Below is a small trained network, with its code and all its weights. Each question gives an input and a target symbol and asks what happens when units are switched off, that is, made to give their printed mean instead of their output.

import numpy as np


def w(rows, s, z=0):
    codes = np.array(rows[::2]) - 128.0
    scale = np.full(codes.shape[1], s)
    scale[-1] = z or s
    return codes * scale


def softmax(a):
    e = np.exp(a - a.max(-1, keepdims=True))
    return e / e.sum(-1, keepdims=True)


def log_softmax(a):
    a = a - a.max(-1, keepdims=True)
    return a - np.log(np.exp(a).sum(-1, keepdims=True))


def net(x, mask):
    ids = ['βγεζηθλμξπστψ'.index(c) for c in x.split()]
    T = len(ids)
    res = E[ids] + P[:T]
    u = 0
    for l in range(3):
        r = res
        for j in range(2):
            rows = slice(2 * j, 2 * j + 2)
            q, k, v = (r @ M[l][rows].T for M in (Q, K, V))
            z = softmax(np.where(np.tri(T) > 0, q @ k.T / 2**0.5, -1e9)) @ v
            o = O[l][rows]
            res = res + np.where(mask[u + j], z, o[:, -1]) @ o[:, :-1]
        u += 2
    return log_softmax(res[-1] @ U[:, :-1].T + U[:, -1])


Q, K, V, O = {}, {}, {}, {}
E = w([
[166,137,97,108,87,90,223,152,141,179,176],'β',
[68,161,152,217,191,188,94,158,178,166,118],'γ',
[65,86,61,139,70,195,152,90,123,99,126],'ε',
[116,104,164,162,81,120,149,65,12,216,100],'ζ',
[176,77,108,59,146,195,172,161,196,100,142],'η',
[172,149,91,181,176,102,177,171,52,141,92],'θ',
[84,168,143,108,133,151,153,111,62,87,162],'λ',
[103,131,236,100,144,177,85,172,158,101,129],'μ',
[112,143,135,137,139,114,202,62,202,114,127],'ξ',
[175,100,87,189,148,113,155,4,170,192,77],'π',
[87,117,38,61,148,107,117,128,70,131,89],'σ',
[192,118,42,213,151,131,19,108,130,161,103],'τ',
[107,175,133,174,154,125,160,94,167,112,138],'ψ',
],0.019)
P = w([
[51,12,142,213,224,48,88,96,138,135,229],'0',
[67,54,87,208,201,99,86,139,131,144,207],'1',
[72,85,84,182,171,116,96,154,139,151,168],'2',
[92,128,83,173,146,135,105,163,138,161,144],'3',
[92,149,99,151,116,162,115,162,135,153,112],'4',
[110,183,107,130,96,185,126,158,139,160,93],'5',
[125,219,107,115,74,202,127,165,141,165,74],'6',
[120,245,121,115,55,227,149,161,130,159,42],'7',
[126,254,124,94,30,245,129,158,129,156,16],'8',
],0.0081)
Q[0] = w([
[148,116,147,58,121,52,186,150,50,85,254],'L0H1',
[102,130,88,122,119,211,124,137,139,175,173],'L0H1',
[142,94,164,131,133,92,110,130,164,136,172],'L0H2',
[136,118,122,98,116,109,165,167,105,133,189],'L0H2',
],0.0093)
K[0] = w([
[108,16,106,110,184,113,122,124,103,125,150],'L0H1',
[180,96,98,6,37,204,161,96,130,121,2],'L0H1',
[121,38,154,171,114,84,92,143,166,129,208],'L0H2',
[114,102,103,73,163,85,175,178,97,32,119],'L0H2',
],0.0068)
V[0] = w([
[134,3,63,64,76,116,134,71,153,122,128],'L0H1',
[101,109,143,216,193,136,50,50,44,137,124],'L0H1',
[140,224,103,74,131,167,152,121,88,107,56],'L0H2',
[181,130,150,71,103,65,110,172,120,70,210],'L0H2',
],0.0071)
O[0] = w([
[1,96,99,139,78,74,120,190,98,125,90,76],'L0H1',
[126,214,78,99,101,115,126,115,92,205,229,211],'L0H1',
[200,143,82,4,94,103,137,153,110,110,78,85],'L0H2',
[110,72,225,120,94,124,121,116,34,69,164,9],'L0H2',
],0.0075,0.013)
Q[1] = w([
[137,141,66,175,141,238,48,100,246,136,83],'L1H1',
[141,130,135,117,172,166,156,194,83,205,120],'L1H1',
[183,36,167,109,91,1,170,81,77,76,140],'L1H2',
[147,180,148,143,130,85,50,125,80,67,141],'L1H2',
],0.0078)
K[1] = w([
[119,212,125,135,63,159,117,125,172,57,94],'L1H1',
[254,162,99,94,57,88,188,70,48,150,38],'L1H1',
[88,102,133,139,165,77,119,132,158,86,249],'L1H2',
[98,113,153,155,158,20,202,43,144,139,145],'L1H2',
],0.0062)
V[1] = w([
[195,72,140,155,148,180,23,147,138,183,111],'L1H1',
[48,100,49,143,202,255,30,81,243,114,113],'L1H1',
[192,114,62,132,98,201,102,212,112,54,134],'L1H2',
[116,105,149,144,26,186,154,99,149,206,114],'L1H2',
],0.0058)
O[1] = w([
[104,55,68,64,55,129,243,72,92,134,136,164],'L1H1',
[91,106,105,81,103,135,167,106,207,157,134,255],'L1H1',
[78,87,165,105,127,183,94,50,75,117,69,91],'L1H2',
[97,82,58,140,1,87,104,197,186,135,67,166],'L1H2',
],0.0088,0.017)
Q[2] = w([
[127,80,118,96,111,74,126,78,86,108,118],'L2H1',
[138,162,3,189,184,156,103,12,243,188,42],'L2H1',
[144,93,99,147,104,213,78,149,189,129,126],'L2H2',
[231,7,122,136,185,52,95,100,141,116,129],'L2H2',
],0.0063)
K[2] = w([
[110,131,129,155,144,124,129,101,173,120,165],'L2H1',
[147,189,154,99,71,178,140,149,129,124,64],'L2H1',
[136,174,137,123,128,170,135,133,187,92,111],'L2H2',
[77,140,180,138,183,106,173,150,176,102,254],'L2H2',
],0.0077)
V[2] = w([
[123,96,117,189,189,143,177,95,254,133,103],'L2H1',
[57,94,133,10,61,125,83,101,161,34,132],'L2H1',
[150,101,122,92,206,92,197,151,175,106,102],'L2H2',
[105,131,152,151,155,236,186,224,192,96,151],'L2H2',
],0.0072)
O[2] = w([
[174,96,59,124,106,238,61,142,111,118,127,254],'L2H1',
[91,195,128,121,83,140,58,88,98,137,167,51],'L2H1',
[49,129,55,92,166,37,128,167,129,64,102,137],'L2H2',
[148,195,102,178,119,118,167,80,133,2,130,178],'L2H2',
],0.0098,0.02)
U = w([
[58,3,129,146,111,130,158,130,126,45,49,211],'β',
[241,120,112,24,106,149,170,101,144,83,216,38],'γ',
[126,179,133,171,128,133,71,136,150,157,141,2],'ε',
[81,131,114,77,67,63,205,192,175,89,136,88],'ζ',
[42,167,88,198,68,114,162,105,71,120,131,102],'η',
[91,35,165,105,199,158,188,45,162,119,83,114],'θ',
[163,192,142,192,165,85,104,72,168,126,108,107],'λ',
[136,155,130,145,99,119,190,49,118,104,171,249],'μ',
[156,83,134,214,138,98,56,190,150,55,49,164],'ξ',
[82,100,83,46,206,105,38,250,156,154,104,106],'π',
[114,178,146,85,197,110,138,28,152,175,202,218],'σ',
[146,62,177,119,91,196,131,127,136,194,151,121],'τ',
[235,124,122,139,208,138,105,167,101,88,85,196],'ψ',
],0.0072,0.0049)

Each question gives the input, a string of symbols that net reads in full, and the target symbol t.
The units are the heads (2 rows each of Q, K, V and O). Each row of codes is followed by its name. A weight is (code - 128) times the scale printed after its matrix; where a second scale follows, it is the last column's (O and U).
mask holds one flag per head, layer by layer. A switched-off head (its flag False) gives its mean, the last column of its rows in O, instead of its output. The means were averaged over made-up inputs and are rounded, as every weight is.
A unit's drop is (log p(t) with every unit on - log p(t) with that unit switched off) / (log p(t) with every unit on - log p(t) with every unit switched off).
The circuit of an input: a set's keep is (log p(t) with only the set's units on - log p(t) with every unit switched off) / (log p(t) with every unit on - log p(t) with every unit switched off). Starting from all 6 units, units are removed one at a time, each time the one whose removal leaves the highest keep (on an exact tie, the one counted first), for as long as the keep stays at least 0.8.
units of the circuit, in order: the units of the circuit, biggest drop first
unit that matters most: the unit with the biggest drop
which heads matter: for each layer, one digit per head in row order, 1 if its drop is at least 0.15 and else 0, layers parted by /
input π η η ψ, target η: unit that matters most => L2H1
input γ γ γ ξ λ ψ γ, target ψ: units of the circuit, in order => [L2H1 L0H1 L1H1]
input π γ γ ε θ σ τ, target σ: units of the circuit, in order => [L2H1 L0H2 L1H2]
input γ γ π, target γ: which heads matter => 00 / 10 / 10
input η π π, target π: units of the circuit, in order => [L0H1 L2H2]
input γ β θ γ σ λ, target π: which heads matter => 10 / 00 / 01
input π π π η τ, target η: units of the circuit, in order => [L2H1 L0H1 L2H2]
input π ζ ψ, target ζ: which heads matter => 10 / 11 / 10
input ξ λ γ ξ τ σ σ ξ τ, target ξ: which heads matter => 10 / 11 / 01
input θ γ μ γ π, target γ: which heads matter => 01 / 11 / 10
input ξ π γ π θ ψ ψ, target ψ: units of the circuit, in order => [L1H1 L2H1]
input γ γ ψ, target γ: units of the circuit, in order => [L2H1 L0H1]
input γ ψ γ, target ψ: which heads matter => 10 / 00 / 11
input γ γ π μ η, target β: which heads matter => 10 / 00 / 00
input β θ θ θ μ ε γ, target ε: units of the circuit, in order => [L2H1 L1H2 L1H1]
input τ τ γ π ξ λ γ, target λ: units of the circuit, in order => [L0H2 L2H1 L1H1 L2H2]
input γ γ π ζ η μ ζ θ ε, target η: units of the circuit, in order => [L2H1 L1H2]
input γ β θ ξ γ ζ θ γ, target θ: which heads matter => 11 / 11 / 10
input ξ γ ε τ θ ζ γ τ γ, target τ: which heads matter => 00 / 01 / 01
input ζ ζ γ γ, target γ: units of the circuit, in order => [L1H1 L2H1 L0H1]
input σ ξ β π π π π, target π: which heads matter => 00 / 00 / 01
input σ ε π ε τ τ θ π ψ, target π: units of the circuit, in order => [L2H2 L0H2]
